Below is a small trained network, with its code and all its weights. Each question gives an input and a class and asks what happens when units are switched off, that is, made to give their printed mean instead of their output.

import numpy as np


def w(rows, s, z=0):
    codes = np.array(rows[::2]) - 128.0
    scale = np.full(codes.shape[1], s)
    scale[-1] = z or s
    return codes * scale


def norm(h):
    return h / np.sqrt((h * h).mean(-1, keepdims=True) + 1e-5)


def f(y):
    return y / 2 * (1 + np.tanh(0.7978845608 * (y + 0.044715 * y**3)))


def log_softmax(a):
    a = a - a.max(-1, keepdims=True)
    return a - np.log(np.exp(a).sum(-1, keepdims=True))


def net(x, mask):
    res = np.array(x, float).reshape(1, 8) / 4 @ E
    u = 0
    for l in range(4):
        y = f(norm(res) @ A[l][:, :-1].T + A[l][:, -1])
        res = res + np.where(mask[u : u + 4], y, B[l][:, -1]) @ B[l][:, :-1]
        u += 4
    return log_softmax(norm(res)[-1] @ U[:, :-1].T + U[:, -1])


A, B = {}, {}
E = w([
[124,129,130,129,126],'x0',
[101,166,104,81,191],'x1',
[132,129,125,127,128],'x2',
[69,53,3,187,144],'x3',
[161,69,170,169,82],'x4',
[131,128,129,130,129],'x5',
[128,131,129,133,126],'x6',
[126,127,132,126,127],'x7',
],0.013)
A[0] = w([
[114,2,13,229,114,116],'0.n1',
[47,167,39,184,194,38],'0.n2',
[254,107,186,117,27,197],'0.n3',
[132,158,9,182,4,2],'0.n4',
],0.0056,0.0031)
B[0] = w([
[9,255,175,200,150,253],'0.n1',
[139,57,128,136,214,177],'0.n2',
[130,16,34,53,98,228],'0.n3',
[102,232,140,104,83,147],'0.n4',
],0.0087,0.0057)
A[1] = w([
[70,105,89,139,172,125],'1.n1',
[42,105,122,123,110,3],'1.n2',
[125,68,49,162,135,177],'1.n3',
[144,217,111,2,191,191],'1.n4',
],0.0085,0.0022)
B[1] = w([
[110,83,188,221,130,183],'1.n1',
[135,147,250,156,254,145],'1.n2',
[109,154,215,81,56,169],'1.n3',
[156,196,213,124,61,254],'1.n4',
],0.0059,0.0068)
A[2] = w([
[164,170,208,104,98,2],'2.n1',
[1,121,39,81,206,98],'2.n2',
[147,143,54,113,206,110],'2.n3',
[61,141,176,145,196,44],'2.n4',
],0.0096,0.00097)
B[2] = w([
[126,113,107,148,87,220],'2.n1',
[248,76,135,165,171,253],'2.n2',
[157,83,168,162,115,142],'2.n3',
[172,164,180,158,133,230],'2.n4',
],0.016,0.0056)
A[3] = w([
[47,170,143,86,187,146],'3.n1',
[165,132,152,23,127,250],'3.n2',
[107,150,176,252,121,145],'3.n3',
[212,141,120,114,78,252],'3.n4',
],0.011,0.0017)
B[3] = w([
[202,211,119,230,200,131],'3.n1',
[69,150,60,112,153,206],'3.n2',
[75,254,146,4,115,254],'3.n3',
[58,115,177,137,175,219],'3.n4',
],0.01,0.0078)
U = w([
[35,142,90,85,76,80],'0',
[170,221,97,130,170,64],'1',
[206,8,115,151,112,252],'2',
],0.014,0.0032)

Each question gives the input, the list of numbers given to net, and the class t.
The units are the neurons (one row each of A and B). Each row of codes is followed by its name. A weight is (code - 128) times the scale printed after its matrix; where a second scale follows, it is the last column's (A, B and U).
mask holds one flag per neuron, layer by layer. A switched-off neuron (its flag False) gives its mean, the last column of its row in B, instead of its output. The means were averaged over made-up inputs and are rounded, as every weight is.
A unit's drop is (log p(t) with every unit on - log p(t) with that unit switched off) / (log p(t) with every unit on - log p(t) with every unit switched off).
The circuit of an input: a set's keep is (log p(t) with only the set's units on - log p(t) with every unit switched off) / (log p(t) with every unit on - log p(t) with every unit switched off). Starting from the 12 units with the biggest drops (on a tie, the unit counted first), units are removed one at a time, each time the one whose removal leaves the highest keep (on an exact tie, the one counted first), for as long as the keep stays at least 0.8.
units of the circuit, in order: the units of the circuit, biggest drop first
top k neurons: the k neurons with the biggest drops, biggest first
top k neurons in layer l: the k neurons of layer l with the biggest drops, biggest first
drop when u is switched off: that unit's drop, to one decimal
input [2,-8,-3,-5,-2,4,7,-8], class 0: units of the circuit, in order	[2.n2]
input [0,-4,-7,0,-5,4,8,4], class 0: units of the circuit, in order	[0.n1; 2.n2]
input [2,8,-1,1,-7,-4,-3,2], class 2: top 4 neurons	[2.n2; 0.n1; 3.n3; 2.n3]
input [3,-1,-2,8,0,-1,-5,-6], class 1: units of the circuit, in order	[0.n1; 3.n3; 2.n2]
input [0,2,-8,7,2,5,-4,7], class 1: units of the circuit, in order	[0.n1; 3.n3; 2.n2]
input [5,-6,-3,2,8,-5,0,0], class 0: units of the circuit, in order	[2.n2; 3.n3]
input [-6,8,-8,-5,7,-7,-4,2], class 0: top 2 neurons	[2.n2; 3.n2]
input [8,3,2,1,0,8,4,4], class 2: top 2 neurons	[0.n2; 1.n4]
input [5,0,4,-7,-7,-2,7,8], class 0: top 4 neurons	[2.n1; 0.n1; 2.n2; 1.n4]
input [6,8,-2,3,-5,2,7,-5], class 2: top 2 neurons	[2.n2; 0.n1]
input [-6,-8,-5,7,-2,-2,6,5], class 1: top 2 neurons in layer 1	[1.n2; 1.n4]
input [0,5,4,8,0,8,-3,6], class 2: top 2 neurons	[2.n2; 1.n4]
input [-5,6,5,-8,5,-2,6,-1], class 0: top 2 neurons	[2.n2; 3.n2]
input [0,5,1,6,-3,-6,1,7], class 2: units of the circuit, in order	[2.n2]
input [1,8,-2,7,7,8,8,-6], class 1: top 3 neurons	[0.n1; 3.n3; 0.n3]
input [5,4,-7,3,-1,-4,0,1], class 2: top 2 neurons	[2.n2; 0.n2]
input [-3,6,-3,-5,8,7,-1,-4], class 0: top 2 neurons in layer 3	[3.n2; 3.n4]
input [-4,4,7,4,8,-6,2,-8], class 1: drop when 0.n1 is switched off	0.4
input [-2,6,2,7,-4,-8,1,-3], class 2: drop when 2.n2 is switched off	1.1
input [-1,-8,-6,-1,-5,4,5,-5], class 0: drop when 2.n2 is switched off	0.8
input [-7,5,-6,7,-4,-1,-4,8], class 2: top neuron in layer 2	[2.n2]
